Here is a tiny trained network, its code and every weight. The questions are about switching its units off for an input and a target symbol, where a switched-off unit gives its printed mean instead of its output.

import numpy as np


def w(rows, s, z=0):
    codes = np.array(rows[::2]) - 128.0
    scale = np.full(codes.shape[1], s)
    scale[-1] = z or s
    return codes * scale


def f(y):
    return y / 2 * (1 + np.tanh(0.7978845608 * (y + 0.044715 * y**3)))


def softmax(a):
    e = np.exp(a - a.max(-1, keepdims=True))
    return e / e.sum(-1, keepdims=True)


def log_softmax(a):
    a = a - a.max(-1, keepdims=True)
    return a - np.log(np.exp(a).sum(-1, keepdims=True))


def net(x, mask):
    ids = ['ΘΛΞΠΩαβγδεζστφψ'.index(c) for c in x.split()]
    T = len(ids)
    res = E[ids] + P[:T]
    u = 0
    for l in range(2):
        q, k, v = (res @ M[l].T for M in (Q, K, V))
        z = softmax(np.where(np.tri(T) > 0, q @ k.T / 3**0.5, -1e9)) @ v
        res = res + np.where(mask[u], z, O[l][:, -1]) @ O[l][:, :-1]
        u += 1
        y = f(res @ A[l][:, :-1].T + A[l][:, -1])
        res = res + np.where(mask[u : u + 12], y, B[l][:, -1]) @ B[l][:, :-1]
        u += 12
    return log_softmax(res[-1] @ U[:, :-1].T + U[:, -1])


Q, K, V, O, A, B = {}, {}, {}, {}, {}, {}
E = w([
[12,129,165],'Θ',
[100,127,99],'Λ',
[125,80,77],'Ξ',
[32,154,102],'Π',
[107,49,160],'Ω',
[236,199,87],'α',
[175,72,111],'β',
[200,106,155],'γ',
[37,138,204],'δ',
[44,68,184],'ε',
[74,203,38],'ζ',
[217,144,143],'σ',
[92,252,69],'τ',
[99,63,216],'φ',
[148,151,197],'ψ',
],0.015)
P = w([
[149,65,144],'0',
[176,192,248],'1',
[107,128,89],'2',
[156,54,145],'3',
[163,172,230],'4',
[104,128,87],'5',
],0.013)
Q[0] = w([
[44,140,113],'0.h0',
[169,244,118],'0.h0',
[143,203,180],'0.h0',
],0.011)
K[0] = w([
[1,131,167],'0.h0',
[189,196,86],'0.h0',
[142,79,15],'0.h0',
],0.0098)
V[0] = w([
[246,174,154],'0.h0',
[100,2,37],'0.h0',
[108,145,92],'0.h0',
],0.0033)
O[0] = w([
[254,162,145,255],'0.h0',
[169,143,73,29],'0.h0',
[118,97,111,128],'0.h0',
],0.0065,0.00096)
A[0] = w([
[136,56,60,159],'0.n0',
[170,69,149,126],'0.n1',
[249,93,97,107],'0.n2',
[134,105,110,173],'0.n3',
[217,184,228,38],'0.n4',
[1,31,135,2],'0.n5',
[219,83,29,58],'0.n6',
[14,166,135,25],'0.n7',
[87,144,237,148],'0.n8',
[143,79,171,164],'0.n9',
[107,229,174,54],'0.n10',
[181,60,53,23],'0.n11',
],0.0099,0.0064)
B[0] = w([
[50,90,182,182],'0.n0',
[180,144,149,168],'0.n1',
[142,164,73,229],'0.n2',
[84,137,153,159],'0.n3',
[24,88,115,253],'0.n4',
[182,71,88,164],'0.n5',
[155,59,36,174],'0.n6',
[253,125,18,169],'0.n7',
[158,141,156,220],'0.n8',
[197,153,222,184],'0.n9',
[215,80,182,180],'0.n10',
[175,39,89,130],'0.n11',
],0.008,0.0051)
Q[1] = w([
[107,176,62],'1.h0',
[36,72,41],'1.h0',
[128,255,27],'1.h0',
],0.0079)
K[1] = w([
[152,254,200],'1.h0',
[80,186,124],'1.h0',
[214,202,106],'1.h0',
],0.0062)
V[1] = w([
[252,219,5],'1.h0',
[20,196,175],'1.h0',
[40,183,213],'1.h0',
],0.0044)
O[1] = w([
[124,163,5,173],'1.h0',
[1,206,78,4],'1.h0',
[209,107,40,29],'1.h0',
],0.0049,0.003)
A[1] = w([
[48,63,99,93],'1.n0',
[172,133,250,227],'1.n1',
[104,55,177,253],'1.n2',
[75,93,181,77],'1.n3',
[170,99,122,100],'1.n4',
[167,191,142,109],'1.n5',
[184,184,122,136],'1.n6',
[235,90,198,14],'1.n7',
[191,41,62,69],'1.n8',
[126,67,194,31],'1.n9',
[117,61,189,83],'1.n10',
[92,188,171,148],'1.n11',
],0.012,0.0059)
B[1] = w([
[128,79,254,147],'1.n0',
[98,175,158,253],'1.n1',
[194,112,185,198],'1.n2',
[179,125,120,152],'1.n3',
[107,153,86,143],'1.n4',
[201,84,158,147],'1.n5',
[167,152,160,158],'1.n6',
[21,118,64,202],'1.n7',
[87,48,66,174],'1.n8',
[148,152,54,173],'1.n9',
[212,133,65,177],'1.n10',
[58,84,113,151],'1.n11',
],0.0081,0.016)
U = w([
[103,95,116,79],'Θ',
[218,132,166,104],'Λ',
[186,128,135,110],'Ξ',
[124,115,116,211],'Π',
[6,102,162,89],'Ω',
[197,230,119,134],'α',
[116,74,188,72],'β',
[149,75,144,46],'γ',
[206,143,113,143],'δ',
[159,147,122,178],'ε',
[195,166,59,2],'ζ',
[140,100,134,161],'σ',
[65,214,70,122],'τ',
[113,185,202,149],'φ',
[97,112,115,190],'ψ',
],0.016,0.009)

Each question gives the input, a string of symbols that net reads in full, and the target symbol t.
The units are the heads (3 rows each of Q, K, V and O) and the neurons (one row each of A and B). Each row of codes is followed by its name. A weight is (code - 128) times the scale printed after its matrix; where a second scale follows, it is the last column's (O, A, B and U).
mask holds one flag per unit, layer by layer, with each layer's heads first. A switched-off unit (its flag False) gives its mean, the last column of its rows in O or B, instead of its output. The means were averaged over made-up inputs and are rounded, as every weight is.
A unit's drop is (log p(t) with every unit on - log p(t) with that unit switched off) / (log p(t) with every unit on - log p(t) with every unit switched off).
The circuit of an input: a set's keep is (log p(t) with only the set's units on - log p(t) with every unit switched off) / (log p(t) with every unit on - log p(t) with every unit switched off). Starting from the 12 units with the biggest drops (on a tie, the unit counted first), units are removed one at a time, each time the one whose removal leaves the highest keep (on an exact tie, the one counted first), for as long as the keep stays at least 0.8.
units of the circuit, in order: the units of the circuit, biggest drop first
most important unit: the unit with the biggest drop
k most important neurons: the k neurons with the biggest drops, biggest first
k most important neurons of layer l: the k neurons of layer l with the biggest drops, biggest first
drop when u is switched off: that unit's drop, to one decimal
input τ α α, target ζ: units of the circuit, in order -> 0.n6, 0.n2, 1.h0
input Ξ σ ζ Π α, target φ: 2 most important neurons -> 0.n4, 0.n10
input β ψ Ω Ω Ξ, target φ: most important unit -> 1.n1
input ψ α Λ Λ, target Λ: units of the circuit, in order -> 1.n7, 1.n2, 1.n11
input σ ζ ζ Θ τ, target φ: 3 most important neurons -> 0.n10, 1.n10, 0.n2
input ζ Θ Ξ α φ Λ, target Ω: units of the circuit, in order -> 1.n10, 1.n9
input Ω ζ Ω Π, target β: 2 most important neurons -> 1.n0, 0.n10
input ζ ζ Λ β, target Θ: 2 most important neurons of layer 1 -> 1.n8, 1.n7
input ζ α β Ξ, target γ: 3 most important neurons -> 0.n0, 1.n2, 0.n6
input ζ ζ ζ α Ξ Ξ, target β: 3 most important neurons -> 1.n0, 0.n0, 1.n7
input Π α Π Ω, target δ: 4 most important neurons -> 1.n10, 1.n2, 1.n9, 0.n0
input φ ψ τ, target α: 2 most important neurons of layer 0 -> 0.n7, 0.n4
input Ξ ψ Θ γ Π, target φ: 2 most important neurons -> 1.n10, 1.n8
input α ζ δ Ξ, target γ: most important unit -> 1.n8
input Ξ Ξ ζ β, target Θ: 4 most important neurons -> 1.n7, 1.n8, 0.n6, 0.n11
input ζ φ ζ Π β, target φ: 2 most important neurons of layer 1 -> 1.n1, 1.n8
input Θ β ζ ζ Ω, target φ: 4 most important neurons -> 1.n1, 1.n7, 1.n2, 0.n9
input Ξ ζ τ ζ α Λ, target Ω: 2 most important neurons -> 1.n10, 1.n0
input ζ ζ ζ Λ, target Λ: 3 most important neurons of layer 0 -> 0.n0, 0.n7, 0.n2
input α Θ Ω α ζ, target φ: most important unit -> 1.n10
input α β Λ ζ, target Ω: drop when 1.n3 is switched off -> 0.1
